Here is a tiny trained network, its code and every weight. The questions are about switching its units off for an input and a target symbol, where a switched-off unit gives its printed mean instead of its output.

import numpy as np


def w(rows, s, z=0):
    codes = np.array(rows[::2]) - 128.0
    scale = np.full(codes.shape[1], s)
    scale[-1] = z or s
    return codes * scale


def norm(h):
    return h / np.sqrt((h * h).mean(-1, keepdims=True) + 1e-5)


def f(y):
    return np.maximum(y, 0)


def softmax(a):
    e = np.exp(a - a.max(-1, keepdims=True))
    return e / e.sum(-1, keepdims=True)


def log_softmax(a):
    a = a - a.max(-1, keepdims=True)
    return a - np.log(np.exp(a).sum(-1, keepdims=True))


def net(x, mask):
    ids = ['ΓΘαβεηλμψ'.index(c) for c in x.split()]
    T = len(ids)
    res = E[ids] + P[:T]
    u = 0
    for l in range(3):
        q, k, v = (norm(res) @ M[l].T for M in (Q, K, V))
        z = softmax(np.where(np.tri(T) > 0, q @ k.T / 4**0.5, -1e9)) @ v
        res = res + np.where(mask[u], z, O[l][:, -1]) @ O[l][:, :-1]
        u += 1
        y = f(norm(res) @ A[l][:, :-1].T + A[l][:, -1])
        res = res + np.where(mask[u : u + 12], y, B[l][:, -1]) @ B[l][:, :-1]
        u += 12
    return log_softmax(norm(res)[-1] @ U[:, :-1].T + U[:, -1])


Q, K, V, O, A, B = {}, {}, {}, {}, {}, {}
E = w([
[203,184,85,175],'Γ',
[145,28,97,162],'Θ',
[66,95,120,165],'α',
[108,175,127,149],'β',
[254,162,126,88],'ε',
[181,93,82,151],'η',
[98,100,158,72],'λ',
[79,102,142,109],'μ',
[137,112,208,117],'ψ',
],0.026)
P = w([
[207,114,98,115],'0',
[117,25,91,92],'1',
[89,178,158,141],'2',
[133,129,110,134],'3',
[133,25,101,97],'4',
[99,152,155,152],'5',
[145,143,110,125],'6',
[149,5,128,141],'7',
[107,134,154,162],'8',
[147,156,109,118],'9',
],0.016)
Q[0] = w([
[137,174,94,100],'0.h0',
[96,147,149,131],'0.h0',
[134,246,118,38],'0.h0',
[97,90,254,33],'0.h0',
],0.0064)
K[0] = w([
[216,151,94,255],'0.h0',
[57,162,116,78],'0.h0',
[55,215,72,249],'0.h0',
[154,120,164,113],'0.h0',
],0.0064)
V[0] = w([
[131,81,67,158],'0.h0',
[84,105,156,137],'0.h0',
[133,168,61,1],'0.h0',
[215,130,131,127],'0.h0',
],0.0066)
O[0] = w([
[145,103,133,73,191],'0.h0',
[94,87,108,86,132],'0.h0',
[159,63,253,245,68],'0.h0',
[98,209,26,21,250],'0.h0',
],0.0031,0.0018)
A[0] = w([
[115,141,136,214,54],'0.n0',
[105,70,111,74,165],'0.n1',
[101,180,194,134,69],'0.n2',
[246,140,195,100,107],'0.n3',
[130,174,121,125,53],'0.n4',
[21,171,116,137,103],'0.n5',
[38,113,126,93,53],'0.n6',
[107,193,161,201,101],'0.n7',
[107,121,53,207,127],'0.n8',
[37,105,155,109,103],'0.n9',
[80,130,68,131,31],'0.n10',
[179,158,130,105,2],'0.n11',
],0.013,0.0053)
B[0] = w([
[121,130,166,32,147],'0.n0',
[88,163,55,159,240],'0.n1',
[226,73,146,159,164],'0.n2',
[108,182,95,2,254],'0.n3',
[70,128,94,123,137],'0.n4',
[243,160,49,128,177],'0.n5',
[51,133,129,163,177],'0.n6',
[61,169,99,67,163],'0.n7',
[221,143,204,145,220],'0.n8',
[69,171,158,203,210],'0.n9',
[69,82,88,132,139],'0.n10',
[132,196,109,142,148],'0.n11',
],0.0081,0.0067)
Q[1] = w([
[73,186,130,144],'1.h0',
[73,132,89,160],'1.h0',
[72,165,177,200],'1.h0',
[141,101,10,155],'1.h0',
],0.011)
K[1] = w([
[71,82,185,69],'1.h0',
[98,183,84,111],'1.h0',
[112,131,167,87],'1.h0',
[102,93,1,66],'1.h0',
],0.0089)
V[1] = w([
[55,193,81,138],'1.h0',
[139,159,120,140],'1.h0',
[111,178,255,134],'1.h0',
[104,147,127,90],'1.h0',
],0.0058)
O[1] = w([
[128,85,119,162,100],'1.h0',
[143,125,150,123,126],'1.h0',
[84,123,126,146,7],'1.h0',
[98,177,1,11,139],'1.h0',
],0.0095,0.0018)
A[1] = w([
[58,76,202,113,108],'1.n0',
[195,100,163,83,97],'1.n1',
[143,90,134,80,97],'1.n2',
[160,157,187,100,122],'1.n3',
[120,53,137,80,181],'1.n4',
[106,130,157,211,78],'1.n5',
[62,92,93,104,84],'1.n6',
[72,172,247,50,108],'1.n7',
[165,175,210,161,1],'1.n8',
[189,155,112,172,98],'1.n9',
[164,79,23,164,169],'1.n10',
[133,97,27,59,148],'1.n11',
],0.013,0.0063)
B[1] = w([
[133,173,31,33,185],'1.n0',
[129,81,200,173,194],'1.n1',
[104,191,161,206,160],'1.n2',
[62,59,110,224,188],'1.n3',
[128,205,186,106,209],'1.n4',
[135,167,74,170,162],'1.n5',
[197,126,173,88,168],'1.n6',
[129,208,95,204,221],'1.n7',
[119,147,37,226,139],'1.n8',
[225,149,115,2,183],'1.n9',
[199,125,180,194,254],'1.n10',
[151,68,114,197,228],'1.n11',
],0.0082,0.0075)
Q[2] = w([
[89,154,248,131],'2.h0',
[104,193,159,166],'2.h0',
[95,44,80,118],'2.h0',
[109,52,44,94],'2.h0',
],0.014)
K[2] = w([
[79,237,177,42],'2.h0',
[146,134,215,118],'2.h0',
[185,149,12,201],'2.h0',
[188,27,3,178],'2.h0',
],0.011)
V[2] = w([
[122,178,254,113],'2.h0',
[194,89,90,85],'2.h0',
[106,134,129,83],'2.h0',
[187,160,65,141],'2.h0',
],0.0083)
O[2] = w([
[94,249,1,87,154],'2.h0',
[109,115,250,133,152],'2.h0',
[226,75,126,42,76],'2.h0',
[145,139,176,174,254],'2.h0',
],0.0057,0.0037)
A[2] = w([
[62,55,158,63,1],'2.n0',
[4,120,133,139,35],'2.n1',
[130,163,176,155,88],'2.n2',
[98,104,172,172,164],'2.n3',
[51,12,154,135,106],'2.n4',
[151,94,172,145,107],'2.n5',
[148,172,153,137,119],'2.n6',
[169,100,150,176,145],'2.n7',
[93,140,84,35,52],'2.n8',
[194,140,86,80,74],'2.n9',
[184,14,117,119,24],'2.n10',
[159,189,135,121,33],'2.n11',
],0.019,0.0069)
B[2] = w([
[248,115,106,178,140],'2.n0',
[108,122,190,112,185],'2.n1',
[139,101,121,102,168],'2.n2',
[164,71,142,104,197],'2.n3',
[151,169,62,54,171],'2.n4',
[91,143,131,117,194],'2.n5',
[141,131,97,74,215],'2.n6',
[93,159,92,136,255],'2.n7',
[100,191,129,219,157],'2.n8',
[74,120,140,127,218],'2.n9',
[67,153,186,124,205],'2.n10',
[134,82,108,136,201],'2.n11',
],0.018,0.0081)
U = w([
[246,142,124,186,138],'Γ',
[196,107,153,205,229],'Θ',
[156,99,50,248,115],'α',
[61,43,34,138,130],'β',
[160,98,163,77,206],'ε',
[177,224,199,127,61],'η',
[34,146,163,51,41],'λ',
[58,49,105,147,253],'μ',
[47,224,54,179,26],'ψ',
],0.015,0.0063)

Each question gives the input, a string of symbols that net reads in full, and the target symbol t.
The units are the heads (4 rows each of Q, K, V and O) and the neurons (one row each of A and B). Each row of codes is followed by its name. A weight is (code - 128) times the scale printed after its matrix; where a second scale follows, it is the last column's (O, A, B and U).
mask holds one flag per unit, layer by layer, with each layer's heads first. A switched-off unit (its flag False) gives its mean, the last column of its rows in O or B, instead of its output. The means were averaged over made-up inputs and are rounded, as every weight is.
A unit's drop is (log p(t) with every unit on - log p(t) with that unit switched off) / (log p(t) with every unit on - log p(t) with every unit switched off).
The circuit of an input: a set's keep is (log p(t) with only the set's units on - log p(t) with every unit switched off) / (log p(t) with every unit on - log p(t) with every unit switched off). Starting from the 12 units with the biggest drops (on a tie, the unit counted first), units are removed one at a time, each time the one whose removal leaves the highest keep (on an exact tie, the one counted first), for as long as the keep stays at least 0.8.
units of the circuit, in order: the units of the circuit, biggest drop first
unit that matters most: the unit with the biggest drop
k most important neurons: the k neurons with the biggest drops, biggest first
top k neurons in layer l: the k neurons of layer l with the biggest drops, biggest first
input η α η Θ μ α, target μ: units of the circuit, in order => [1.n7, 2.n3, 0.n5, 2.h0]
input η α Γ ψ, target ψ: units of the circuit, in order => [2.h0]
input μ Γ Γ μ ε α, target μ: 3 most important neurons => [0.n7, 0.n0, 1.n10]
input ε ε Γ Θ ψ ε, target ψ: units of the circuit, in order => [1.n4, 2.n9, 2.h0]
input Θ Θ Γ Γ ψ Γ Γ ψ λ, target ψ: units of the circuit, in order => [2.h0, 2.n8]
input μ ψ α β, target β: 2 most important neurons => [0.n5, 0.n7]
input η β α Θ ψ Θ, target ψ: top 2 neurons in layer 1 => [1.n4, 1.n11]
input ε ε Θ, target ε: 3 most important neurons => [2.n3, 1.n7, 0.n8]
input Γ μ η β Θ μ β, target β: top 2 neurons in layer 0 => [0.n7, 0.n5]
input ε Γ μ, target μ: 2 most important neurons => [0.n8, 0.n6]
input Γ Γ μ, target μ: top 3 neurons in layer 1 => [1.n10, 1.n7, 1.n4]
input α λ μ ε Θ Γ, target ε: 2 most important neurons => [1.n0, 0.n1]
input ψ α Θ η, target η: top 2 neurons in layer 1 => [1.n9, 1.n10]
input ψ ψ Θ Θ, target Θ: units of the circuit, in order => [1.n10]
input Θ ε η α Γ Γ ε Γ β, target ε: 4 most important neurons => [0.n5, 0.n7, 2.n7, 0.n2]
input μ ε λ Θ β Θ Θ, target Θ: 2 most important neurons => [1.n10, 2.n9]
input α Γ Θ Θ ψ Θ μ μ Γ ε, target ε: 3 most important neurons => [0.n1, 1.n0, 2.n7]
input Θ ψ λ ψ β Γ λ β, target α: 2 most important neurons => [0.n8, 0.n3]
input Γ λ ε ψ Θ Γ α, target α: 3 most important neurons => [0.n5, 2.n10, 1.n7]
input β ψ λ Θ η Θ α ε, target λ: unit that matters most => 0.n3
input λ α Θ, target λ: top 2 neurons in layer 0 => [0.n8, 0.n3]
input μ α Γ ε ε Γ, target ε: 2 most important neurons => [0.n1, 2.n7]
input ε ε μ β β Γ η Γ, target η: top 2 neurons in layer 1 => [1.n9, 1.n7]
input Θ α ε μ ψ ψ ψ ε Θ, target ψ: 2 most important neurons => [2.n7, 0.n8]
input Θ η Θ, target η: 3 most important neurons => [0.n8, 1.n9, 2.n11]
input ε Γ Θ, target ε: top 3 neurons in layer 0 => [0.n9, 0.n8, 0.n0]
input Γ Θ Θ β ε, target λ: top neuron in layer 1 => [1.n11]
input η η Θ, target η: top 4 neurons in layer 0 => [0.n8, 0.n9, 0.n6, 0.n3]
